(in the rows, 128 means zero)
Each row of numbers stands for one object and depends on some of the facts below. Use the named rows to name the rest.

Some rows with their names:
(185): [156 117 176 138 122  93 161 129 104 186 114 177 175 113 158 120 133 151
  72 182  99 136 166 100 148 137 118 125]
(557): [157 117 174 137 123  93 161 132 105 187 113 175 172 112 156 118 132 150
  73 180 100 135 166 101 150 140 119 125]
(385): [168 128 193 120 162 120 180 108  95 164 108 170 193 153 167 125 161 162
  59 184 117 153 159 115 109 126  45 129]
(754): [142 138 149 112 120  81 186  98  99 184 119 132 117  67 118 111 139 146
 111 191 125 107 200 115 116 152  94 128]
(86): [134 149 148 128 145  91 162 109 120 177 112 145 129 105 127 114 120 150
  86 164 122 110 159 120 137 142  87 132]
(465): [135 132 181 122 129 125 133  93 129 192 129 194 150 115 164 128 110 155
  64 195  85 131 194  91 139 112  99 120]
(1527): [158 125 141 132 170 106 141 139 114 150 101 157 109  86  98 114 146 143
 114 191  97 125 176 100 140 177  93 111]
(223): [142 125 184 111 138 116 151 121 116 175 112 176 164 112 169 125 124 145
  83 187  98 128 176 111 140 129 112 140]
(243): [144 118 138 121 135  77 186 124 103 197 102 132 163 117 105  97  93 150
  53 166 137 109 186 119 153 103 104 115]
(417): [147 154 156 130 163 104 180  96 108 167 108 141 153 136 128 115 143 158
  73 163 138 123 150 124 113 137  34 126]
(245): [143 149 147 124 152 104 159  99 105 175 105 147 120  98 113 131 133 149
  91 164 119 114 175 122 136 146  91 130]
(552): [144 161 151 112 170  97 186  88 110 154 102 142 150 145 133 122 147 156
  70 163 126 125 156 129  95 138  29 130]
(849): [168 112 136 147 154  99 146 128  93 166 109 153 133  89  94 121 155 146
 107 193 102 135 164  91 136 170  96  95]
(1147): [156 118 173 137 122  93 161 131 105 187 113 176 173 113 155 118 132 150
  71 181  99 136 166 101 149 139 116 124]
(59): [158 127 143 127 173 113 138 122 110 152 107 160 116  93 100 126 146 144
 110 193  96 131 173 100 135 170  83 109]
(2): [143 128 169  99 142  92 161 126 119 166 103 173 149 106 165 128 122 139
  82 180  81 129 175 115 139 141 129 145]
(434): [150 128 185 114 130  98 155 127 111 184 113 177 175 113 159 127 125 143
  80 189  91 128 177 106 138 140 116 138]
(1373): [148 130 145 133 161 130 120  99 124 167 122 173 107  94 101 123 134 152
 100 207  87 127 194  83 127 148  73  95]
(56): [147 145 155 113 143 104 174 111 116 177 107 160 149 102 102 118 126 146
  81 172 110 116 198 120 142 147  94 115]
(1081): [152 130 159 139 185 127 153 145 121 168 100 151 115  89  93  95 150 156
 113 191  77 122 168 100 103 169 115  99]

How the objects are related:
(812) {μ=(478), ω=a}
(503) {μ=(1345)}
(492) {η=(835), μ=(761), ω=c}
(865) {μ=(77), ω=c}
(1384) {η=(324),(1322), μ=(385), ω=a}
(544) {η=(865), μ=(77), ω=a}
(465) {μ=(1345)}
(86) {μ=(1197), ω=b}
(1219) {μ=(267), ω=a}
(849) {μ=(477), ω=a}
(498) {μ=(320)}
(672) {μ=(493), ω=a}
(532) {μ=(493), ω=b}
(617) {μ=(653), ω=a}
(372) {μ=(369)}
(1662) {μ=(1345)}
(641) {η=(324), μ=(385), ω=a}
(1665) {μ=(1479), ω=a}
(265) {μ=(276), ω=a}
(893) {μ=(369), ω=a}
(1191) {μ=(557), ω=e}
(1429) {μ=(258)}
(202) {μ=(503), ω=a}
(828) {η=(406), μ=(493), ω=c}
(1386) {μ=(1249), ω=b}
(1322) {η=(1384), μ=(385), ω=a}
(1081) {η=(747), μ=(761), ω=a}
(272) {μ=(2), ω=e}
(1415) {η=(618),(893), μ=(369), ω=e}
(417) {η=(779), μ=(920), ω=b}
(722) {μ=(1470), ω=a}
(223) {μ=(119)}
(557) {μ=(273)}
(1197) {μ=(360)}
(82) {μ=(1479), ω=a}
(747) {η=(811), μ=(761), ω=a}
(357) {η=(353), μ=(426), ω=b}
(1316) {μ=(920), ω=a}
(477) {μ=(1429)}
(243) {μ=(369), ω=d}
(56) {μ=(784), ω=e}
(453) {μ=(653), ω=e}
(1031) {η=(243), μ=(369), ω=c}
(754) {μ=(2), ω=c}
(1485) {μ=(478), ω=c}
(561) {μ=(559), ω=b}
(784) {μ=(1431)}
(1011) {μ=(372), ω=d}
(434) {μ=(1429)}
(988) {η=(1223), μ=(1001), ω=b}
(1350) {μ=(1345), ω=b}
(1478) {μ=(258), ω=a}
(936) {μ=(478), ω=d}
(1059) {μ=(1429), ω=d}
(21) {μ=(273)}
(116) {η=(1636), μ=(1603), ω=d}
(660) {μ=(1197), ω=a}
(341) {μ=(1662), ω=a}
(1419) {μ=(276), ω=a}
(318) {η=(849), μ=(477), ω=a}
(618) {η=(1031), μ=(369), ω=a}
(1405) {μ=(21), ω=b}
(191) {μ=(1147), ω=d}
(792) {η=(361), μ=(1479), ω=a}
(1621) {μ=(1345), ω=e}
(1555) {η=(1405), μ=(21), ω=c}
(1622) {μ=(1345)}
(779) {η=(417), μ=(920), ω=b}
(1198) {μ=(1581), ω=a}
(759) {μ=(273)}
(847) {η=(1198), μ=(1581), ω=a}
(761) {μ=(1147)}
(268) {η=(387),(92), μ=(426), ω=a}
(891) {μ=(1147)}
(1196) {μ=(273), ω=b}
(575) {μ=(459), ω=a}
(326) {μ=(426), ω=d}
(1454) {μ=(759), ω=a}
(320) {μ=(1470)}
(414) {μ=(1700), ω=b}
(245) {η=(706), μ=(77), ω=c}
(459) {μ=(1147)}
(406) {μ=(493), ω=a}
(835) {η=(747), μ=(761), ω=b}
(1517) {η=(936), μ=(478), ω=b}
(1144) {μ=(891), ω=c}
(361) {μ=(1479), ω=b}
(412) {η=(59), μ=(1001), ω=b}
(552) {μ=(385), ω=b}
(1591) {η=(1529), μ=(1431), ω=c}
(736) {μ=(1622), ω=e}
(1133) {μ=(559), ω=b}
(385) {μ=(920)}
(535) {η=(272), μ=(2), ω=c}
(426) {μ=(1662)}
(1527) {η=(672), μ=(493), ω=a}
(1636) {μ=(1603), ω=b}
(740) {μ=(185)}
(1064) {η=(660), μ=(1197), ω=b}
(92) {μ=(426), ω=a}
(77) {μ=(1249)}
(1414) {μ=(740), ω=b}
(1141) {η=(1350),(1621), μ=(1345), ω=e}
(1603) {μ=(360)}
(958) {η=(936), μ=(478), ω=a}
(324) {η=(1322), μ=(385), ω=c}
(387) {μ=(426), ω=a}
(493) {μ=(369)}
(313) {μ=(267), ω=a}
(1359) {μ=(360)}
(1700) {μ=(478)}
(1589) {μ=(1479), ω=a}
(653) {μ=(273)}
(559) {μ=(119)}
(811) {μ=(761), ω=b}
(565) {μ=(384)}
(1223) {μ=(1001), ω=a}
(353) {μ=(426), ω=a}
(1502) {μ=(276), ω=a}
(795) {η=(754),(1093), μ=(2), ω=c}
(1050) {μ=(1429)}
(1220) {μ=(759), ω=b}
(1052) {η=(32), μ=(465), ω=e}
(1373) {μ=(1581), ω=a}
(596) {η=(1665), μ=(1479), ω=a}
(1129) {η=(1485), μ=(478), ω=e}
(1552) {η=(1502), μ=(276), ω=a}
(2) {μ=(478)}
(920) {μ=(1479)}
(1173) {η=(532), μ=(493), ω=b}
(279) {μ=(498), ω=a}
(1677) {μ=(384), ω=a}
(467) {η=(82),(1665), μ=(1479), ω=d}
(267) {μ=(258)}
(706) {η=(245),(544), μ=(77), ω=b}
(32) {η=(508), μ=(465), ω=d}
(606) {η=(1052), μ=(465), ω=a}
(449) {μ=(119), ω=a}
(43) {μ=(223), ω=a}
(185) {μ=(360)}
(1529) {μ=(1431), ω=a}
(1581) {μ=(503)}
(1486) {η=(414), μ=(1700), ω=a}
(632) {μ=(273), ω=e}
(897) {η=(1552), μ=(276), ω=b}
(332) {μ=(1359), ω=b}
(1618) {η=(1454), μ=(759), ω=a}
(59) {η=(988), μ=(1001), ω=a}
(1093) {η=(535),(754), μ=(2), ω=a}
(508) {μ=(465), ω=d}

Rows to name:
No name comes twice in this set of rows, the named rows included.
[155 117 147 118 150  97 166 134 115 149 116 149  94  59 118  98 155 146
 129 214 102 126 197  97 123 175  84 115] -> (1093)
[146 128 144  98 164  85 164 139 118 162  80 147 119 118 107 105 106 142
  68 181 104 106 214 114 134 127  96 130] -> (1415)
[146 129 146 122 150  80 150 127  96 187  90 127 126 113  93 115 111 143
  84 187 123  96 199 105 122 130  89 131] -> (1031)
[121 155 162 131 158 119 169 118 131 191 109 131 134 104 121  94 121 158
  97 161 105  97 156 126 103 136 115 121] -> (835)
[145 148 150 117 137 111 161  79 118 195 123 171 141 100  97 126 115 154
  67 178 102 122 206 105 140 128  89  98] -> (1621)
[155 101 139 119 181 105 127 148 100 157  93 133 115 101  92 111 127 139
 110 214 106 111 192  91 122 139  86 117] -> (618)
[160 102 124 107 187  87 136 137  95 152  89 133 108 102  94 121 127 136
 103 210  90 121 188  91 111 143  94 115] -> (893)
[160 135 184 101 163 109 180 105 105 156 102 174 182 149 172 131 153 154
  60 183  99 149 168 117 102 129  58 136] -> (920)

The same objects again, as new rows of numbers:
Some rows with their names:
(1373): [154  31 116  97 110 141 164 150  88 145 165 174 159 105 151 131 120 111
 113 140  88 111 123 130 131 129 104]
(1581): [165  96 156 100 106 124 114 137  87 151 157 190 181 152 122 121 112 148
  96 117 113 109  81 121 137 115  95]
(503): [163 104 157 102 106 121 113 139  90 149 151 184 175 151 122 121 114 148
 100 115 114 108  85 124 137 121  98]
(544): [131  92 128 106 106 117 145 162 104 117  87 124 122 104 139 146 142 100
 163 133 101  94 166 143 150 169 136]
(865): [120 121 125 115  92 137 119 166 117 106  92 128 120  92 114 120 131 104
 164 134  94 115 132 131 161 182 145]
(988): [115 126 102 150 112 111 104 107 116 119  92 131 115 118 134 126 129 129
 103 139 131 112 128 137 148 168 150]
(958): [109  92 111 141 116  81 148 135 106 102 101 124  96  70 155 172 135  99
 143 106  91  58 183 156 143 161  94]
(1196): [115 147 121 145 116 106 112 100 125 122  94 132 112 115 143 124 130 140
 122 141 120 116 135 133 147 171 143]
(1700): [107 172 137 122  95  79  91 108 108 115 100 130 119 107 110 144 123 132
 147  93 104  55 120 151 146 161  84]
(1486): [ 80  98  77 111 124  80 146 123  87 103  90  99  91  55 155 155 118  99
 121 117  99  58 158 176 137 147  72]
(559): [141 171 169 107 108  92  99 148 102 138  95 133 136 148 125 128 124 144
 135 109 128  93 110 147 145 154 116]
(1454): [128 119 134  93  99 122 149 155 113 123 103 110 122 105 135 125 137 103
 185 142  90  97 155 151 146 187 135]
(759): [136 176 169 109 111  92 100 147 109 136  91 124 133 149 122 128 127 146
 137 111 127  90 115 151 147 155 115]
(498): [142 174 174 105 107  90  96 150 100 139  96 134 138 153 124 128 123 145
 136 109 129  90 106 148 144 154 114]
(477): [143 190 190  97 107  83  87 156 101 142  90 129 142 168 116 129 124 152
 141 104 133  80 102 155 146 151 110]
(318): [124 136 152  87 137  75 157 161  85 131 102 101 112 112 178 128 114 126
 131 133 114  91 145 174 128 150  89]
(412): [118 120 108 162 127  95 111 110 112 113  86 137 111 116 150 141 129 136
  85 131 139 112 141 134 147 153 139]
(1052): [152  88  87 155 112 150 118  92 105 127 152 180 134 142 134  96 124 149
  97 100 108 166 113 121 107 121 120]
(606): [152  35 121 114 128 120 170 157  87 137 153 168 145 102 168 144 121 115
  96 131  99 107 141 136 130 124  98]
(722): [130 105 130 103 114 108 147 163 100 133 103 119 116 100 154 137 131 106
 152 134 104  94 150 156 140 167 125]

Rows to name:
No name comes twice in this set of rows, the named rows included.
[ 79 128  93 139  97  97 123 118 116  82 105 120  89  39 124 141 118  99
 154 110  73  68 146 147 154 175  85] -> (535)
[102 107 103 117 105  99 143 128 106 112 107 115 100  64 142 152 131  95
 162 118  83  63 162 160 142 173 100] -> (812)
[ 76 136  86 128  83 112 117 115 120  88 110 116  94  41 109 129 117  95
 171 117  67  69 133 148 155 187  96] -> (754)
[101 171 130 126  93  75  90  99 110 111 101 129 115  98 107 148 123 129
 149  89  98  46 124 153 147 162  78] -> (2)
[157 101  92 167 127 120 133  92  99 111 161 164 126 149 156  88 113 154
  83 101 117 166 123 129 100 124 106] -> (1141)
[145   5 108  74  96 191 149 146  97 179 154 212 171  86 131 142 135 109
 132 141  68 125 108 112 141 111 118] -> (353)
[121 122 134 140 161 137 148 139 146 125  33 122 112 131 166 126 157 163
  93 170 143 182 179 116 165 141 179] -> (1173)
[173  71 148 100 105 135 122 133  85 153 176 207 192 149 123 119 108 148
  85 119 108 117  75 114 133 106  91] -> (426)
[118 129 122 146 105 114 105 102 123 108  82 145 121 119 129 133 138 132
 131 139 121 119 146 119 154 171 155] -> (706)
[158  43 125 114 135 115 182 151  90 155 186 171 143  99 186 130 110 123
  90 137  90 110 124 142 118 125  84] -> (847)
[124 112 131 128 106 121 126 170 113 100  86 134 115  93 130 133 131 110
 146 128 102 114 147 128 160 167 135] -> (245)
[155  26 113  97 112 144 165 150  87 144 167 176 160 103 152 130 120 110
 111 140  88 113 123 129 131 129 104] -> (341)

Now the same objects, written a new way:
Some rows with their names:
(1486): [130 124 106 109 138 135 116 127 127 135 124 112 124 135 118 136 114 157
 136 121 136 144 140 115 128 141 122 111 159 142 146 128 159 134 137 130
 155 131 130 112 132]
(1219): [127 117 144 140 124 133 130 108 127 128 112 134 134 132 123 128 141 131
 145 131 155 159 129 121 116 107 136 114 100 152 122 135 158  86 121 156
 129 129 118 126 135]
(544): [134 139 147  83 116 124 123 128 131 123 107 123 130 119 125 134 116 158
 130 120 130 142 124 114 118 132 111 114 171 134 138 131 139 100 136 120
 155 152 126 112 131]
(736): [128 124 108 117 112 131 125 124 119 127 137 154 139 108 144 127 135  76
 122 135 130 118 127 143 140 141 143 150 116 111 113 118 121 142 127 131
 131 143 124 126 110]
(552): [115 121 163 114 223 111 134 128 150 129 121 119 144 159 127 131  98  95
 100 131  68 141 116 155 163 100 103 135 168 139 118 184 120 154 111 134
  95 154 171 171 146]
(385): [120 144 169 142 185 120 130 143 138 122 130  88 122 148 134 130 119 102
 140 138  83 115 115 138 139  96 112 136 137 124 117 154 123 155 117 124
  89 135 165 172 147]
(596): [128 137 142  92 177 131 128 138 134 126 128  94 133 137 127 131 108 150
 131 120 108 148 129 118 133 121 120 122 173 143 137 140 148 126 129 137
 132 138 139 141 132]
(1502): [130 123 129 138 136 137 126 130 123 129 127 151 128 132 129 130 125 151
 121 123 143 147 133 132 127 127 118 114 116 133 134 131 120 122 125 136
 136 129 127 123 136]
(82): [128 127 146 132 169 133 128 135 128 127 128 137 130 137 130 130 117 143
 122 125 124 149 129 139 135 115 108 119 130 137 130 146 120 131 121 140
 128 137 144 140 142]
(92): [140 129 111  83 129 158 118 143 101 121 156 174 152  73 165 123 135  78
 132 130 155 151 135 151 145 143 139 155 115 115 107 103 125 139 125 162
 161 171 127 131  98]
(532): [122  99  87 146 116 122 119 104 133 144 115 167 130 146 113 136 119 116
 105 129 136 131 136 137 141 150 126 116 127 130 136 142 134 144 130 119
 140 131 127 101 134]
(1173): [123 109  84 107 123 119 118 106 138 142 114 127 133 145 110 137 110 124
 113 125 123 130 135 119 139 156 135 119 169 135 143 137 159 139 137 116
 145 132 122 102 125]
(1470): [125 135 134 157 112 127 127 129 128 126 126 123 117 133 131 130 135 121
 137 135 128 109 122 126 121 124 133 127 105 116 126 121 120 133 126 115
 109 117 127 134 133]
(56): [123 121 120 147 115 119 129 117 132 132 121 141 127 138 125 130 129 115
 116 132 124 117 125 134 130 133 131 129 115 120 127 132 118 133 127 117
 117 121 125 123 130]
(1197): [126 145 152 153 115 124 137 138 131 120 127 131 119 128 136 126 133 139
 122 128 123 106 115 127 116 124 134 129 103 108 128 116  91 121 125 107
  96 107 117 142 129]
(557): [125 137 135 159 111 126 129 131 128 126 127 127 116 132 130 130 134 127
 132 132 128 107 122 126 119 127 131 126 105 114 128 119 111 133 127 111
 107 113 124 134 133]
(1223): [130 123 127 139 138 138 127 129 123 129 128 150 127 135 130 130 125 151
 122 123 140 148 135 130 127 127 119 115 118 132 134 130 120 124 125 136
 134 129 126 122 136]
(1677): [131 124 132 138 136 135 127 129 124 129 127 153 128 129 128 129 124 150
 122 124 145 147 132 134 127 127 117 114 114 134 133 131 119 122 126 136
 136 130 128 124 135]
(1050): [121 126 148 158  96 122 132 100 132 124 107  97 125 135 124 128 157  95
 168 144 141 125 119 109 107  98 159 127  87 140 110 127 173  86 120 142
 100 118 115 136 133]
(498): [125 135 135 158 112 126 128 129 128 126 125 123 117 134 130 130 135 121
 137 134 128 109 122 125 119 124 133 127 105 116 126 120 118 132 126 114
 109 115 126 133 134]

Name these rows:
No name comes twice in this set of rows, the named rows included.
[140 139 107  44 138 156 118 144 105 120 157 133 154  72 163 124 125  86
 140 125 139 149 135 131 143 148 148 159 156 122 114  97 151 133 132 159
 168 171 122 131  88] -> (268)
[132 124  89  39 124 140 122 124 117 125 145 147 164  80 156 125 122  55
 116 128 126 136 129 135 154 161 162 168 165 116 111 105 150 135 132 145
 153 171 113 124  80] -> (357)

Now the same objects, written a new way:
Some objects and their rows:
(1093): [151 120 178 147 128 155 132 100  87  92 163 106 162 119 196  92 111  84
  87 179 113 105  93 111  77 126]
(795): [145  98 176 148 141 138 106  80  70 120 105 104 160  94 172 114 102  62
  76 193  91  80 103 139  80 115]
(754): [125 110 168 150 148 127 106  80  71 131  96  97 163  83 153 106 107  75
  79 181  98  82 105 141  74 120]
(988): [160 113 183 131 115 152 110  78  63 114 117 119 159 139 168  90 108  61
  83 188 111 106 144 111  82 142]
(740): [158 113 167 142 120 111 140  75  70 161 131 130 153  89 140 101  90 108
 118 181 119 100 188 123 109 125]
(1081): [159 125 174 142 104 163 110  82  93 100 157 116 153 127 161 141 121  94
 129 147  97  97 136  95 108 161]
(1144): [129 112 178 131 133 128 104  65  63 144  84 105 159 108 134 123 109  78
  98 168 103  94 146 124  82 133]
(265): [131 137 177 128 121 142 128  86  82 117 139  99 158 130 147 106 122  99
 116 147 120 121 135  98  86 147]
(779): [181 140 208 139 112 110  79  94  16 119  89  67 109 142 175  92 120  81
 149 216  64 149 152  63 111 136]
(1141): [148 131 186 137 112 154 128  70  85 116 149 112 139 152 131 113 119  52
 117 184 107 134 134 122  85 148]
(561): [142 128 171 131 123 135 108  84  62 129 107 103 161 118 136  92 119  80
  96 166 112 108 149 117  89 152]
(1031): [149  97 198 114 120 151 100  47  55 140  87 122 171 154 161 135 102  63
  87 180 109  92 160 106  86 134]
(865): [132 114 178 130 132 128 109  72  62 143  77 102 163 111 130 126 112  69
 104 161 103  96 143 127  91 129]
(792): [156 127 189 127 101 145 127  93  76  97 124 109 132 134 168 100 117  86
 125 144 102 132 141  72  84 137]
(361): [145 129 176 132 110 129 108  89  60 118  83 107 137 111 139  76 119  77
 108 150 101 119 157  93  78 147]
(341): [120 149 175 131 121 148 139  67 106 116 154 103 134 152 112 104 123  70
 126 176 120 137 138 117  86 147]
(478): [149 114 158 159 137 108 139  93  78 147 142 117 156  61 151  94  93 107
 107 188 110  86 147 143 108 118]
(784): [154 114 169 142 119 111 138  73  71 158 129 129 151  92 138 101  92 104
 119 181 117 100 185 123 109 126]
(632): [140 133 178 135 122 140 121  84  66 130 130 104 165 123 145 107 122  92
 108 151 115 119 135 108  78 153]
(92): [117 151 176 132 121 149 138  65 110 115 156 103 131 156 108 103 122  65
 129 179 121 139 138 121  86 146]

Which object is each row?
No name comes twice in this set of rows, the named rows included.
[138 115 201 118 102 126 134  71  84 109 108 121 131 122 174  98 105  80
 131 152  93 111 140  76 103 126] -> (467)
[114 126 186 118 124 122 134  66  86 132 125 111 159 117 155 107 110  97
 122 155 111  98 134 102 107 136] -> (191)
[160 116 181 131 114 149 109  82  62 115 116 113 158 134 159  98 112  63
  90 183 106 107 145 113  91 146] -> (412)
[154 125 187 128 112 155 128  85  80 103 148 110 156 147 171 113 115  84
 110 163 113 120 133  94  92 140] -> (1552)
[126 111 168 145 144 126 105  78  68 134  93  95 160  85 143 114 110  77
  89 174  96  84 115 139  81 126] -> (1485)
[162 117 178 131 116 146 109  85  59 119 118 110 160 127 156 103 113  70
  93 178 105 107 148 116  97 147] -> (1064)
[164 115 179 141  91  94 137  88  67 135  76 137  99  75 143  66  92 102
 146 146  95 123 204  70  86 116] -> (385)
[159 116 170 145 127 143 108  99  65 109 127 101 162 105 167  95 114  67
  85 185  98  97 115 130  95 140] -> (1517)
[151 126 191 138 112 163 131  64  88 111 150 124 140 163 148 100 111  45
 105 197 114 131 132 116  71 140] -> (1052)
[149 129 179 131 100 122 108  95  59 111  65 109 119 104 140  65 119  77
 118 137  93 128 165  76  70 144] -> (552)
[143 134 186 131 113 159 137  70 100 104 161 113 137 162 144 109 115  60
 117 187 116 133 135 110  89 140] -> (606)
[138 126 184 106 116 145 100  65  51 142 100 109 184 155 138 112 121  86
  95 155 124 106 172 101  97 168] -> (532)
[162 113 194 106  91 136 135  98  73  88 113 104 104 116 165  95 117  88
 120 127  87 156 150  60  81 142] -> (641)

